Below are the code and all the weights of a small trained network. Each question names an input and a class and asks about switching units off, where a switched-off unit gives its printed mean instead of its output.

import numpy as np


def w(rows, s, z=0):
    codes = np.array(rows[::2]) - 128.0
    scale = np.full(codes.shape[1], s)
    scale[-1] = z or s
    return codes * scale


def norm(h):
    return h / np.sqrt((h * h).mean(-1, keepdims=True) + 1e-5)


def f(y):
    return y / 2 * (1 + np.tanh(0.7978845608 * (y + 0.044715 * y**3)))


def log_softmax(a):
    a = a - a.max(-1, keepdims=True)
    return a - np.log(np.exp(a).sum(-1, keepdims=True))


def net(x, mask):
    res = np.array(x, float).reshape(1, 5) / 4 @ E
    u = 0
    for l in range(2):
        y = f(norm(res) @ A[l][:, :-1].T + A[l][:, -1])
        res = res + np.where(mask[u : u + 3], y, B[l][:, -1]) @ B[l][:, :-1]
        u += 3
    return log_softmax(norm(res)[-1] @ U[:, :-1].T + U[:, -1])


A, B = {}, {}
E = w([
[10,21,60,88,106,135,108,126,145,142,144],'x0',
[121,86,186,110,47,110,174,136,88,87,43],'x1',
[177,108,73,188,59,162,106,202,132,204,86],'x2',
[139,131,56,163,126,83,164,41,89,144,80],'x3',
[125,150,133,67,115,251,183,99,130,150,106],'x4',
],0.0024)
A[0] = w([
[148,112,60,163,146,88,184,26,95,163,89,41],'0.n0',
[138,181,62,125,195,151,85,111,145,186,213,8],'0.n1',
[132,156,109,78,104,255,182,85,149,131,116,3],'0.n2',
],0.0044,0.0024)
B[0] = w([
[121,95,216,102,149,174,104,210,174,120,190,247],'0.n0',
[121,74,176,94,32,114,188,144,40,59,52,210],'0.n1',
[131,90,102,212,139,2,53,136,146,70,154,237],'0.n2',
],0.007,0.0016)
A[1] = w([
[3,99,71,93,101,128,112,110,137,178,132,16],'1.n0',
[42,180,175,88,211,111,129,55,108,77,132,16],'1.n1',
[101,157,108,87,152,120,141,82,128,137,132,5],'1.n2',
],0.0038,0.0012)
B[1] = w([
[229,254,186,171,167,135,167,99,113,108,122,249],'1.n0',
[125,116,54,169,85,176,108,176,130,197,94,237],'1.n1',
[229,151,199,189,53,84,72,230,114,191,82,72],'1.n2',
],0.0073,0.0016)
U = w([
[114,80,148,87,52,111,184,114,60,68,68,179],'0',
[131,108,75,189,146,19,44,116,169,76,155,142],'1',
[202,240,165,143,180,149,157,86,131,157,121,124],'2',
[124,112,42,148,87,191,82,168,145,254,92,139],'3',
[112,66,197,82,168,202,94,173,192,123,201,96],'4',
[139,94,94,64,157,115,127,76,164,138,144,4],'5',
],0.0082,0.0038)

Each question gives the input, the list of numbers given to net, and the class t.
The units are the neurons (one row each of A and B). Each row of codes is followed by its name. A weight is (code - 128) times the scale printed after its matrix; where a second scale follows, it is the last column's (A, B and U).
mask holds one flag per neuron, layer by layer. A switched-off neuron (its flag False) gives its mean, the last column of its row in B, instead of its output. The means were averaged over made-up inputs and are rounded, as every weight is.
A unit's drop is (log p(t) with every unit on - log p(t) with that unit switched off) / (log p(t) with every unit on - log p(t) with every unit switched off).
The circuit of an input: a set's keep is (log p(t) with only the set's units on - log p(t) with every unit switched off) / (log p(t) with every unit on - log p(t) with every unit switched off). Starting from all 6 units, units are removed one at a time, each time the one whose removal leaves the highest keep (on an exact tie, the one counted first), for as long as the keep stays at least 0.8.
units of the circuit, in order: the units of the circuit, biggest drop first
most important unit: the unit with the biggest drop
top k neurons: the k neurons with the biggest drops, biggest first
k most important neurons of layer l: the k neurons of layer l with the biggest drops, biggest first
drop when u is switched off: that unit's drop, to one decimal
input [-5,-7,-2,-6,6], class 0: top 3 neurons	(0.n1 0.n0 1.n0)
input [-4,3,-6,-5,-5], class 3: top 4 neurons	(1.n1 0.n2 0.n0 0.n1)
input [-5,-1,-6,-4,-5], class 3: units of the circuit, in order	(1.n1 0.n2 0.n0 1.n0)
input [8,-4,-3,0,-7], class 2: units of the circuit, in order	(1.n0 0.n2)
input [-5,6,0,7,1], class 4: 2 most important neurons of layer 0	(0.n0 0.n1)
input [1,-6,-7,5,5], class 3: top 3 neurons	(1.n1 1.n0 1.n2)
input [7,-8,3,-8,-4], class 0: units of the circuit, in order	(0.n1 0.n0)
input [2,6,-7,8,-4], class 4: units of the circuit, in order	(0.n0 0.n1)
input [8,-5,1,4,4], class 2: top neuron	(1.n0)
input [-5,0,-6,5,-3], class 3: units of the circuit, in order	(1.n1 0.n2 1.n0)
input [-6,3,-3,-3,7], class 1: top 2 neurons	(0.n2 1.n0)
input [8,-5,7,-5,0], class 2: top 2 neurons	(1.n0 0.n0)
input [-7,-7,6,1,-1], class 0: units of the circuit, in order	(0.n1 1.n0)
input [6,1,-6,6,4], class 2: most important unit	1.n0
input [-7,-2,-7,8,-2], class 4: top 2 neurons	(0.n0 1.n0)
input [6,5,2,-4,0], class 2: units of the circuit, in order	(1.n0 0.n1 0.n0)
input [-7,6,2,-4,7], class 1: top 4 neurons	(0.n2 0.n1 1.n0 0.n0)
input [5,0,1,6,-4], class 4: 2 most important neurons of layer 0	(0.n0 0.n2)
input [-7,-8,-5,5,-3], class 0: 2 most important neurons of layer 0	(0.n1 0.n2)
input [7,2,-2,6,6], class 2: top 2 neurons	(1.n0 0.n1)
input [6,-2,6,-3,7], class 1: units of the circuit, in order	(0.n2 1.n1)
input [-5,-7,1,-5,7], class 0: 2 most important neurons of layer 0	(0.n1 0.n0)
input [0,5,3,8,5], class 4: most important neuron of layer 0	(0.n0)
input [6,-7,-7,5,6], class 0: 2 most important neurons of layer 0	(0.n1 0.n2)
input [1,-8,-6,2,-5], class 0: top 2 neurons	(0.n1 0.n2)
input [4,-8,-7,-7,-6], class 0: top 2 neurons	(0.n1 0.n0)
input [0,3,-7,1,0], class 3: units of the circuit, in order	(1.n1)
input [8,-1,-4,1,6], class 2: drop when 1.n0 is switched off	1.4
input [-2,4,3,-1,8], class 1: drop when 0.n2 is switched off	1.0
